Below are the code and all the weights of a small trained network. Each question names an input and a target symbol and asks about switching units off, where a switched-off unit gives its printed mean instead of its output.

import numpy as np


def w(rows, s, z=0):
    codes = np.array(rows[::2]) - 128.0
    scale = np.full(codes.shape[1], s)
    scale[-1] = z or s
    return codes * scale


def norm(h):
    return h / np.sqrt((h * h).mean(-1, keepdims=True) + 1e-5)


def f(y):
    return y / 2 * (1 + np.tanh(0.7978845608 * (y + 0.044715 * y**3)))


def softmax(a):
    e = np.exp(a - a.max(-1, keepdims=True))
    return e / e.sum(-1, keepdims=True)


def log_softmax(a):
    a = a - a.max(-1, keepdims=True)
    return a - np.log(np.exp(a).sum(-1, keepdims=True))


def net(x, mask):
    ids = ['αβζμπτω'.index(c) for c in x.split()]
    T = len(ids)
    res = E[ids] + P[:T]
    r = norm(res)
    for j in range(2):
        rows = slice(3 * j, 3 * j + 3)
        q, k, v = (r @ M[0][rows].T for M in (Q, K, V))
        z = softmax(np.where(np.tri(T) > 0, q @ k.T / 3**0.5, -1e9)) @ v
        o = O[0][rows]
        res = res + np.where(mask[j], z, o[:, -1]) @ o[:, :-1]
    y = f(norm(res) @ A[0][:, :-1].T + A[0][:, -1])
    res = res + np.where(mask[2:10], y, B[0][:, -1]) @ B[0][:, :-1]
    return log_softmax(norm(res)[-1] @ U[:, :-1].T + U[:, -1])


Q, K, V, O, A, B = {}, {}, {}, {}, {}, {}
E = w([
[59,52,101,132,121],'α',
[150,162,166,205,33],'β',
[5,155,75,155,119],'ζ',
[190,157,177,125,163],'μ',
[148,177,66,135,68],'π',
[130,194,180,102,110],'τ',
[151,155,115,153,175],'ω',
],0.018)
P = w([
[249,151,211,117,113],'0',
[197,145,196,155,112],'1',
[171,130,175,152,123],'2',
[156,122,162,149,127],'3',
[149,129,151,138,131],'4',
[143,130,143,130,134],'5',
[136,128,136,122,136],'6',
[130,128,128,116,140],'7',
[126,122,121,110,142],'8',
[116,120,111,105,144],'9',
[111,118,100,97,145],'10',
[96,115,83,92,150],'11',
[95,119,77,96,156],'12',
[96,116,83,102,161],'13',
],0.012)
Q[0] = w([
[163,135,77,97,170],'head 0',
[46,141,90,125,143],'head 0',
[27,255,112,198,106],'head 0',
[140,163,172,176,88],'head 1',
[120,155,62,44,132],'head 1',
[126,109,152,75,29],'head 1',
],0.015)
K[0] = w([
[142,105,162,126,175],'head 0',
[98,99,76,126,82],'head 0',
[128,147,3,165,162],'head 0',
[115,145,175,161,117],'head 1',
[85,150,117,60,166],'head 1',
[130,116,156,84,106],'head 1',
],0.019)
V[0] = w([
[155,148,126,231,130],'head 0',
[139,146,55,126,94],'head 0',
[182,18,71,139,190],'head 0',
[41,159,120,173,92],'head 1',
[124,108,104,59,9],'head 1',
[88,150,255,72,152],'head 1',
],0.013)
O[0] = w([
[167,209,106,114,126,175],'head 0',
[93,174,179,183,86,182],'head 0',
[192,233,86,242,186,2],'head 0',
[154,146,91,242,189,244],'head 1',
[50,123,221,186,109,135],'head 1',
[2,101,99,71,166,148],'head 1',
],0.0094,0.0075)
A[0] = w([
[69,223,155,88,155,143],'neuron 0',
[77,105,112,99,173,254],'neuron 1',
[103,96,152,131,11,140],'neuron 2',
[183,205,105,140,86,250],'neuron 3',
[237,95,209,89,167,42],'neuron 4',
[122,9,141,155,100,135],'neuron 5',
[110,26,233,90,85,84],'neuron 6',
[157,140,84,162,8,117],'neuron 7',
],0.015,0.0019)
B[0] = w([
[131,91,138,59,141,191],'neuron 0',
[141,117,87,120,161,217],'neuron 1',
[133,157,141,113,88,254],'neuron 2',
[177,100,131,94,110,169],'neuron 3',
[147,97,134,142,250,166],'neuron 4',
[162,163,138,120,74,211],'neuron 5',
[128,71,117,162,147,243],'neuron 6',
[94,188,177,107,126,190],'neuron 7',
],0.026,0.0086)
U = w([
[182,243,101,21,135,183],'α',
[83,168,146,181,213,205],'β',
[127,108,78,215,47,30],'ζ',
[98,191,254,146,132,63],'μ',
[177,63,194,54,104,165],'π',
[193,187,100,85,185,1],'τ',
[23,86,99,117,104,147],'ω',
],0.0073,0.0037)

Each question gives the input, a string of symbols that net reads in full, and the target symbol t.
The units are the heads (3 rows each of Q, K, V and O) and the neurons (one row each of A and B). Each row of codes is followed by its name. A weight is (code - 128) times the scale printed after its matrix; where a second scale follows, it is the last column's (O, A, B and U).
mask holds one flag per unit, heads first, then neurons. A switched-off unit (its flag False) gives its mean, the last column of its rows in O or B, instead of its output. The means were averaged over made-up inputs and are rounded, as every weight is.
A unit's drop is (log p(t) with every unit on - log p(t) with that unit switched off) / (log p(t) with every unit on - log p(t) with every unit switched off).
The circuit of an input: a set's keep is (log p(t) with only the set's units on - log p(t) with every unit switched off) / (log p(t) with every unit on - log p(t) with every unit switched off). Starting from all 10 units, units are removed one at a time, each time the one whose removal leaves the highest keep (on an exact tie, the one counted first), for as long as the keep stays at least 0.8.
units of the circuit, in order: the units of the circuit, biggest drop first
unit that matters most: the unit with the biggest drop
top k neurons: the k neurons with the biggest drops, biggest first
which heads matter: for each layer, one digit per head in row order, 1 if its drop is at least 0.15 and else 0, layers parted by /
drop of u: that unit's drop, to one decimal
input τ τ ζ π, target ω: which heads matter : 01
input τ ζ β μ β τ ω π ζ π ζ, target μ: unit that matters most : head 0
input μ τ α τ ζ α μ μ ζ α, target β: top 3 neurons : [neuron 2; neuron 3; neuron 0]
input ζ ζ τ ζ μ ω τ α ζ β β ζ ω α, target α: which heads matter : 01
input α τ ζ α ω β α β, target α: which heads matter : 10
input α ζ α τ ζ τ π, target ω: which heads matter : 01
input α β μ β ζ π ζ τ ζ ζ ζ ω β ζ, target β: top 2 neurons : [neuron 2; neuron 5]
input π ζ ω μ π τ τ π α α ω ζ, target α: which heads matter : 01
input ω ω β τ μ β α τ α, target α: which heads matter : 11
input ζ π μ α τ β ζ β β ζ α β, target μ: which heads matter : 00
input μ π μ ω α α α, target β: which heads matter : 10
input α τ ζ τ τ, target ω: which heads matter : 01
input μ α β τ ω ζ ζ, target α: top 2 neurons : [neuron 6; neuron 1]
input τ π π π ζ, target μ: units of the circuit, in order : [head 1]
input ζ π μ ζ α ζ ζ μ α τ α ζ β ζ, target β: top 2 neurons : [neuron 2; neuron 3]
input α α ω α β ζ α π α π μ, target β: drop of head 0 : -0.1
input ζ ζ ζ μ ζ ζ α, target ζ: drop of neuron 5 : 0.2
input ζ μ β τ τ, target ω: drop of head 0 : 0.1
